The symbols move the items like this.
* | ~ ! & @
s882 | s236 s586 s595 s374
s436 | s977 s7 s996 s159
s485 | s381 s206 s997 s768
s816 | s210 s75 s390 s997
s604 | s437 s301 s768 s363
s363 | s604 s591 s48 s977
s591 | s301 s604 s253 s908
s521 | s588 s240 s922 s313
s75 | s595 s210 s313 s645
s301 | s390 s437 s230 s591
s344 | s599 s795 s436 s450
s958 | s543 s159 s251 s393
s240 | s251 s588 s882 s150
s393 | s958 s849 s240 s210
s159 | s436 s543 s27 s849
s977 | s363 s908 s138 s436
s138 | s48 s47 s795 s996
s588 | s27 s251 s586 s521
s922 | s586 s882 s210 s381
s629 | s47 s138 s344 s349
s616 | s645 s997 s604 s558
s210 | s393 s595 s150 s816
s599 | s558 s478 s977 s344
s390 | s150 s313 s206 s301
s478 | s199 s558 s908 s795
s675 | s250 s450 s958 s586
s206 | s374 s381 s645 s230
s199 | s997 s616 s591 s478
s27 | s996 s349 s675 s588
s313 | s521 s150 s381 s437
s558 | s616 s199 s363 s599
s997 | s816 s645 s301 s199
s349 | s629 s996 s450 s251
s236 | s450 s675 s849 s882
s437 | s313 s390 s485 s604
s251 | s349 s27 s236 s240
s795 | s478 s599 s7 s250
s586 | s675 s236 s393 s922
s543 | s7 s436 s349 s958
s48 | s768 s253 s478 s138
s381 | s922 s374 s816 s485
s150 | s240 s521 s374 s390
s768 | s485 s230 s199 s48
s47 | s253 s48 s599 s629
s7 | s908 s977 s629 s543
s996 | s138 s629 s250 s27
s849 | s159 s958 s588 s595
s230 | s206 s485 s616 s253
s908 | s591 s363 s47 s7
s645 | s75 s816 s437 s616
s595 | s849 s393 s521 s75
s253 | s230 s768 s558 s47
s374 | s882 s922 s75 s206
s250 | s795 s344 s543 s675
s450 | s344 s250 s159 s236

In the rows, zero is written as 510.

The rows follow the links: the fewer symbols apart two items are, the more alike their rows tend to be.

Each row is also shifted at random along 6 hidden directions that mean nothing.

Known rows, each with its item:
[ 636,  522,  566,  645,  436,  475,  498,  471,  465,  545,  663,  396,  559,  419,  412,  459,  486,  649,  633,  480,  524,  452,  667,  509,  561,  455,  492,  542,  439,  430,  591,  542,  447,  668,  671,  725,  470,  425,  407,  384,  573,  561,  515,  457,  577,  454,  607,  377,  547]: s230
[ 705,  541,  333,  494,  479,  476,  617,  636,  386,  437,  441,  481,  481,  480,  500,  502,  596,  604,  440,  587,  376,  421,  444,  548,  622,  495,  617,  469,  445,  525,  392,  564,  541,  509,  542,  367,  422,  628,  532,  576,  497,  448,  518,  673,  657,  503,  534,  397,  388]: s344
[ 338,  407,  543,  417,  583,  551,  519,  446,  581,  473,  581,  501,  543,  571,  482,  463,  426,  441,  538,  362,  631,  477,  564,  479,  504,  525,  376,  497,  550,  555,  538,  323,  466,  488,  516,  492,  551,  355,  453,  387,  545,  476,  570,  417,  291,  574,  464,  598,  568]: s922
[ 606,  609,  530,  520,  527,  466,  538,  648,  535,  369,  400,  643,  581,  546,  545,  420,  532,  516,  393,  483,  381,  606,  611,  636,  408,  444,  549,  579,  534,  678,  506,  508,  525,  470,  470,  463,  592,  581,  459,  610,  527,  548,  433,  563,  481,  510,  565,  544,  418]: s908
[ 532,  478,  427,  449,  530,  546,  655,  542,  482,  638,  466,  513,  421,  517,  518,  455,  414,  425,  542,  562,  395,  460,  602,  490,  607,  574,  603,  644,  526,  536,  523,  530,  478,  534,  555,  471,  516,  562,  444,  545,  293,  338,  502,  468,  604,  453,  296,  582,  475]: s436
[ 549,  426,  485,  415,  483,  550,  554,  497,  599,  495,  525,  600,  480,  604,  581,  417,  383,  362,  564,  513,  618,  593,  515,  374,  414,  578,  460,  538,  595,  527,  477,  403,  539,  498,  407,  362,  507,  523,  566,  540,  461,  373,  553,  463,  349,  558,  308,  651,  570]: s882
[ 607,  464,  430,  545,  382,  550,  501,  446,  510,  596,  505,  493,  547,  496,  585,  546,  520,  480,  620,  577,  615,  533,  461,  330,  471,  612,  499,  477,  465,  416,  508,  491,  578,  520,  489,  588,  510,  619,  587,  561,  471,  369,  579,  539,  490,  427,  389,  560,  544]: s588
[ 540,  511,  642,  521,  510,  472,  490,  560,  548,  482,  594,  583,  428,  510,  455,  371,  339,  413,  572,  593,  496,  603,  657,  556,  459,  456,  514,  591,  603,  515,  470,  606,  430,  619,  475,  448,  486,  490,  483,  563,  504,  581,  453,  425,  527,  618,  478,  533,  568]: s616
[ 385,  484,  466,  492,  474,  539,  508,  513,  584,  307,  497,  518,  604,  500,  441,  410,  480,  481,  579,  544,  628,  545,  603,  437,  504,  576,  414,  410,  413,  613,  382,  458,  487,  514,  462,  481,  576,  559,  521,  606,  659,  507,  577,  624,  382,  525,  546,  497,  519]: s586
[ 366,  455,  508,  429,  514,  508,  501,  567,  536,  308,  505,  547,  504,  548,  495,  424,  545,  567,  462,  566,  632,  587,  468,  447,  434,  539,  426,  383,  504,  601,  340,  475,  475,  516,  336,  300,  513,  524,  591,  603,  660,  516,  583,  661,  336,  563,  480,  534,  561]: s240
[ 475,  465,  506,  381,  589,  543,  495,  441,  548,  522,  509,  636,  476,  516,  377,  427,  254,  290,  618,  403,  633,  494,  513,  463,  584,  521,  337,  516,  538,  553,  482,  531,  524,  378,  527,  415,  553,  470,  486,  523,  489,  508,  428,  460,  469,  644,  502,  664,  470]: s374
[ 282,  524,  582,  565,  549,  479,  432,  411,  494,  667,  631,  554,  417,  481,  479,  489,  373,  476,  607,  526,  609,  568,  485,  462,  471,  504,  516,  569,  566,  395,  604,  629,  532,  557,  533,  550,  430,  454,  508,  426,  474,  568,  418,  410,  578,  523,  481,  550,  569]: s437
[ 537,  583,  477,  565,  543,  407,  541,  645,  284,  667,  381,  667,  468,  474,  568,  558,  588,  628,  421,  565,  449,  564,  352,  519,  469,  484,  530,  541,  491,  453,  498,  652,  554,  520,  441,  441,  489,  653,  586,  639,  411,  472,  437,  602,  626,  397,  448,  602,  437]: s599
[ 447,  531,  415,  471,  554,  495,  615,  628,  499,  427,  455,  528,  485,  587,  630,  488,  583,  480,  386,  550,  360,  515,  438,  578,  490,  478,  662,  534,  587,  532,  442,  436,  574,  514,  484,  331,  432,  581,  541,  530,  469,  442,  535,  539,  549,  604,  468,  455,  444]: s629
[ 379,  502,  466,  526,  487,  543,  436,  474,  513,  479,  421,  458,  571,  463,  492,  638,  562,  400,  554,  640,  547,  481,  385,  463,  583,  584,  485,  356,  397,  450,  393,  577,  531,  441,  484,  543,  551,  649,  606,  660,  562,  523,  570,  611,  593,  563,  616,  467,  506]: s958
[ 633,  442,  477,  390,  523,  529,  522,  470,  451,  634,  500,  616,  405,  531,  468,  481,  341,  406,  570,  458,  653,  500,  424,  392,  544,  559,  364,  506,  553,  482,  482,  551,  512,  437,  445,  373,  503,  472,  550,  543,  425,  432,  467,  492,  467,  536,  382,  696,  527]: s210
[ 545,  528,  467,  490,  406,  582,  457,  483,  648,  411,  450,  477,  526,  564,  615,  547,  583,  423,  498,  640,  545,  598,  445,  438,  425,  605,  587,  447,  531,  545,  450,  488,  588,  451,  388,  464,  534,  619,  595,  589,  540,  458,  564,  591,  445,  514,  452,  518,  537]: s236
[ 299,  554,  638,  564,  527,  499,  455,  449,  605,  476,  663,  444,  427,  540,  488,  436,  486,  656,  499,  503,  566,  597,  622,  558,  412,  473,  574,  568,  574,  562,  609,  540,  485,  599,  474,  522,  464,  363,  461,  349,  579,  642,  458,  465,  465,  461,  485,  446,  601]: s485
[ 363,  521,  525,  510,  468,  602,  478,  460,  702,  355,  480,  331,  563,  537,  513,  583,  682,  582,  435,  570,  486,  488,  591,  552,  521,  590,  591,  453,  430,  675,  514,  437,  451,  470,  471,  599,  617,  482,  461,  489,  588,  552,  617,  580,  420,  426,  548,  429,  567]: s675
[ 587,  596,  491,  532,  541,  451,  516,  641,  479,  472,  406,  643,  555,  586,  691,  529,  611,  499,  356,  490,  392,  608,  407,  592,  366,  436,  605,  559,  597,  515,  524,  475,  621,  469,  457,  429,  500,  613,  554,  574,  480,  501,  458,  523,  522,  538,  527,  539,  427]: s47

Start here and follow the symbols in turn, left to right. Where do you end up?
Answers are names.
[ 259,  535,  508,  485,  596,  491,  603,  627,  500,  482,  488,  521,  447,  586,  606,  457,  604,  618,  338,  521,  382,  538,  532,  590,  451,  498,  641,  580,  582,  604,  510,  438,  502,  555,  432,  351,  474,  517,  502,  497,  449,  464,  517,  530,  482,  465,  376,  512,  498]
! ~ & ~: s768
[ 739,  524,  425,  460,  411,  606,  545,  478,  653,  385,  462,  308,  519,  508,  500,  567,  633,  549,  459,  569,  399,  430,  586,  548,  607,  572,  639,  496,  436,  651,  510,  458,  503,  450,  542,  552,  573,  520,  455,  492,  525,  485,  575,  603,  534,  431,  518,  391,  486]
& @ ~ &: s27
[ 384,  495,  499,  389,  573,  539,  539,  557,  527,  448,  412,  509,  403,  493,  395,  522,  459,  402,  475,  696,  430,  481,  527,  565,  655,  578,  540,  453,  459,  638,  341,  661,  394,  435,  403,  323,  564,  583,  540,  701,  446,  525,  512,  620,  600,  558,  465,  548,  491]
~ & ! @ !: s344
[ 455,  556,  438,  610,  546,  448,  602,  577,  364,  586,  435,  550,  590,  430,  457,  458,  525,  649,  542,  436,  449,  456,  614,  538,  571,  494,  494,  574,  371,  531,  568,  523,  495,  565,  628,  657,  562,  573,  419,  524,  465,  443,  467,  548,  581,  346,  516,  533,  403]
& & ! ! !: s558
[ 827,  519,  449,  394,  445,  487,  451,  538,  469,  396,  500,  461,  387,  563,  541,  601,  740,  819,  281,  489,  590,  517,  242,  517,  458,  476,  495,  358,  568,  598,  438,  527,  557,  381,  312,  226,  405,  416,  617,  436,  664,  595,  517,  720,  416,  477,  544,  452,  533]
@ ! ~ ~ !: s251
[ 725,  502,  467,  461,  466,  525,  474,  404,  436,  683,  554,  473,  403,  509,  501,  603,  536,  644,  489,  403,  625,  466,  349,  437,  536,  527,  463,  510,  542,  467,  628,  544,  576,  409,  484,  502,  455,  404,  525,  376,  462,  503,  446,  510,  506,  386,  448,  582,  534]
@ @ ~ & @ !: s301
[ 543,  443,  471,  445,  496,  497,  558,  493,  461,  440,  530,  474,  517,  442,  308,  401,  443,  671,  576,  426,  665,  441,  651,  438,  620,  559,  304,  436,  366,  634,  450,  513,  384,  522,  516,  507,  589,  414,  427,  492,  617,  483,  543,  632,  374,  409,  480,  565,  518]
~ ! @ @ ~ ! @: s521
[ 669,  570,  434,  591,  438,  507,  439,  397,  543,  493,  613,  474,  533,  498,  514,  501,  473,  473,  627,  431,  567,  514,  462,  476,  483,  441,  550,  515,  537,  394,  609,  488,  691,  488,  648,  613,  389,  499,  487,  346,  578,  559,  427,  458,  594,  584,  658,  373,  445]
~ & ! & @ &: s645
[ 992,  537,  556,  576,  398,  460,  514,  576,  482,  433,  551,  477,  540,  452,  435,  440,  514,  610,  536,  530,  452,  518,  647,  562,  520,  441,  511,  544,  472,  522,  500,  572,  446,  593,  575,  583,  506,  493,  455,  512,  580,  570,  485,  524,  570,  491,  614,  409,  507]
~ ~ @ ! !: s381
[ 496,  476,  443,  524,  426,  573,  486,  437,  581,  524,  473,  558,  574,  530,  602,  532,  447,  271,  642,  582,  584,  556,  472,  353,  465,  615,  500,  481,  505,  418,  467,  458,  611,  478,  506,  565,  521,  658,  605,  607,  469,  385,  564,  468,  497,  579,  456,  566,  507]
@ ~ @ & @: s313
[ 416,  543,  619,  600,  599,  440,  478,  579,  402,  614,  453,  595,  584,  487,  578,  607,  612,  537,  421,  450,  433,  508,  437,  592,  446,  441,  465,  528,  521,  433,  560,  499,  473,  546,  515,  621,  560,  516,  529,  552,  482,  579,  503,  427,  522,  496,  595,  542,  513]
! ! ~ !: s206
[ 598,  490,  422,  424,  521,  541,  598,  558,  506,  549,  453,  493,  431,  574,  606,  556,  514,  360,  471,  595,  364,  466,  435,  520,  557,  537,  664,  548,  594,  487,  465,  473,  556,  475,  515,  374,  448,  594,  544,  547,  355,  383,  543,  473,  617,  589,  399,  490,  471]
! ~ ~ & ~ !: s997
[ 481,  441,  465,  529,  442,  550,  551,  460,  582,  428,  543,  441,  625,  481,  462,  419,  483,  549,  633,  459,  642,  490,  682,  396,  521,  588,  410,  486,  396,  571,  506,  393,  475,  557,  560,  635,  589,  492,  443,  472,  571,  410,  592,  544,  357,  421,  455,  535,  553]
~ & ~ & @: s236
[ 728,  589,  504,  580,  501,  468,  538,  611,  462,  484,  405,  602,  609,  461,  463,  457,  515,  567,  479,  460,  421,  521,  646,  587,  503,  461,  491,  578,  431,  608,  540,  545,  489,  499,  567,  606,  626,  566,  422,  591,  514,  526,  435,  550,  534,  400,  572,  553,  413]
! ~ @ ~ @: s558
[ 915,  525,  348,  480,  377,  549,  568,  536,  533,  366,  443,  281,  528,  492,  530,  623,  745,  631,  407,  579,  344,  384,  450,  570,  633,  520,  661,  418,  431,  563,  448,  459,  544,  462,  560,  488,  465,  570,  504,  465,  564,  474,  589,  678,  615,  474,  612,  284,  431]
~ ~ @ &: s629
[ 435,  546,  500,  454,  550,  481,  391,  452,  474,  522,  540,  540,  422,  504,  448,  607,  542,  604,  448,  468,  620,  512,  286,  520,  516,  472,  455,  394,  536,  497,  501,  612,  573,  394,  432,  381,  432,  448,  581,  456,  615,  655,  427,  615,  536,  540,  623,  499,  487]
& @ ~ !: s75
